Below are the code and all the weights of a small trained network. Each question names an input and a class and asks about switching units off, where a switched-off unit gives its printed mean instead of its output.

import numpy as np


def w(rows, s, z=0):
    codes = np.array(rows[::2]) - 128.0
    scale = np.full(codes.shape[1], s)
    scale[-1] = z or s
    return codes * scale


def f(y):
    return np.maximum(y, 0)


def log_softmax(a):
    a = a - a.max(-1, keepdims=True)
    return a - np.log(np.exp(a).sum(-1, keepdims=True))


def net(x, mask):
    res = np.array(x, float).reshape(1, 5) / 4 @ E
    y = f(res @ A[0][:, :-1].T + A[0][:, -1])
    res = res + np.where(mask, y, B[0][:, -1]) @ B[0][:, :-1]
    return log_softmax(res[-1] @ U[:, :-1].T + U[:, -1])


A, B = {}, {}
E = w([
[133,128,130,133,127],'x0',
[148,70,2,101,3],'x1',
[169,250,57,80,164],'x2',
[64,114,36,226,204],'x3',
[37,222,148,161,45],'x4',
],0.0062)
A[0] = w([
[81,1,225,182,86,188],'N1',
[195,143,203,60,69,107],'N2',
[82,121,60,207,197,7],'N3',
[181,132,179,52,70,105],'N4',
[130,158,235,145,225,11],'N5',
[203,53,107,96,201,38],'N6',
[86,117,60,205,196,2],'N7',
[73,6,209,183,76,196],'N8',
[184,139,207,36,76,79],'N9',
[202,65,98,104,199,69],'N10',
[40,210,132,167,66,74],'N11',
[193,63,111,105,188,76],'N12',
[164,75,3,94,15,74],'N13',
[40,209,129,155,71,66],'N14',
[196,59,97,106,200,74],'N15',
[152,60,15,112,6,78],'N16',
[30,206,129,166,61,33],'N17',
[177,139,218,50,81,74],'N18',
[178,142,203,51,81,102],'N19',
[44,188,138,153,80,130],'N20',
[173,226,85,69,152,160],'N21',
[205,65,98,108,193,46],'N22',
],0.0058,0.0025)
B[0] = w([
[209,239,16,46,169,254],'N1',
[67,64,51,196,135,212],'N2',
[67,34,74,192,114,185],'N3',
[76,70,67,181,146,203],'N4',
[28,157,225,41,230,214],'N5',
[176,77,194,132,61,191],'N6',
[48,21,64,211,111,182],'N7',
[213,236,18,51,170,251],'N8',
[59,52,52,199,132,211],'N9',
[169,81,189,128,55,192],'N10',
[193,79,186,120,54,202],'N11',
[182,79,198,136,50,187],'N12',
[20,174,254,52,238,237],'N13',
[183,86,176,120,60,197],'N14',
[167,87,183,132,68,193],'N15',
[34,172,228,52,238,237],'N16',
[193,63,201,116,41,196],'N17',
[66,59,59,192,138,206],'N18',
[63,58,46,200,132,206],'N19',
[185,98,162,116,69,201],'N20',
[197,195,34,76,152,215],'N21',
[169,78,191,124,59,186],'N22',
],0.0055,0.005)
U = w([
[6,151,250,65,230,85],'0',
[39,41,20,255,115,88],'1',
[235,89,225,134,6,99],'2',
[149,163,104,124,141,254],'3',
[226,213,1,62,157,87],'4',
],0.0081,0.0066)

Each question gives the input, the list of numbers given to net, and the class t.
The units are the neurons (one row each of A and B). Each row of codes is followed by its name. A weight is (code - 128) times the scale printed after its matrix; where a second scale follows, it is the last column's (A, B and U).
mask holds one flag per neuron, in row order. A switched-off neuron (its flag False) gives its mean, the last column of its row in B, instead of its output. The means were averaged over made-up inputs and are rounded, as every weight is.
A unit's drop is (log p(t) with every unit on - log p(t) with that unit switched off) / (log p(t) with every unit on - log p(t) with every unit switched off).
The circuit of an input: a set's keep is (log p(t) with only the set's units on - log p(t) with every unit switched off) / (log p(t) with every unit on - log p(t) with every unit switched off). Starting from the 12 units with the biggest drops (on a tie, the unit counted first), units are removed one at a time, each time the one whose removal leaves the highest keep (on an exact tie, the one counted first), for as long as the keep stays at least 0.8.
circuit, biggest first: the units of the circuit, biggest drop first
most important unit: the unit with the biggest drop
top k neurons: the k neurons with the biggest drops, biggest first
drop of u: that unit's drop, to one decimal
input [-1,-5,-8,-5,0], class 4: circuit, biggest first	[N1 N8]
input [4,8,-8,8,-5], class 0: circuit, biggest first	[N16 N13]
input [-4,-7,-8,6,2], class 4: top 4 neurons	[N1 N8 N13 N16]
input [-1,-6,-8,6,-5], class 4: circuit, biggest first	[N1 N8]
input [2,4,-7,4,7], class 2: most important unit	N17
input [8,-5,-6,-7,-1], class 3: top 2 neurons	[N1 N8]
input [-3,-2,-8,-5,3], class 4: circuit, biggest first	[N1 N8]
input [6,6,4,-1,4], class 0: circuit, biggest first	[N13 N16]
input [0,-3,-6,4,-2], class 4: top 2 neurons	[N1 N8]
input [3,3,3,-5,-4], class 1: drop of N8	0.1
input [-6,0,-5,-7,-4], class 1: drop of N17	0.0
input [5,6,3,1,4], class 0: drop of N16	0.3
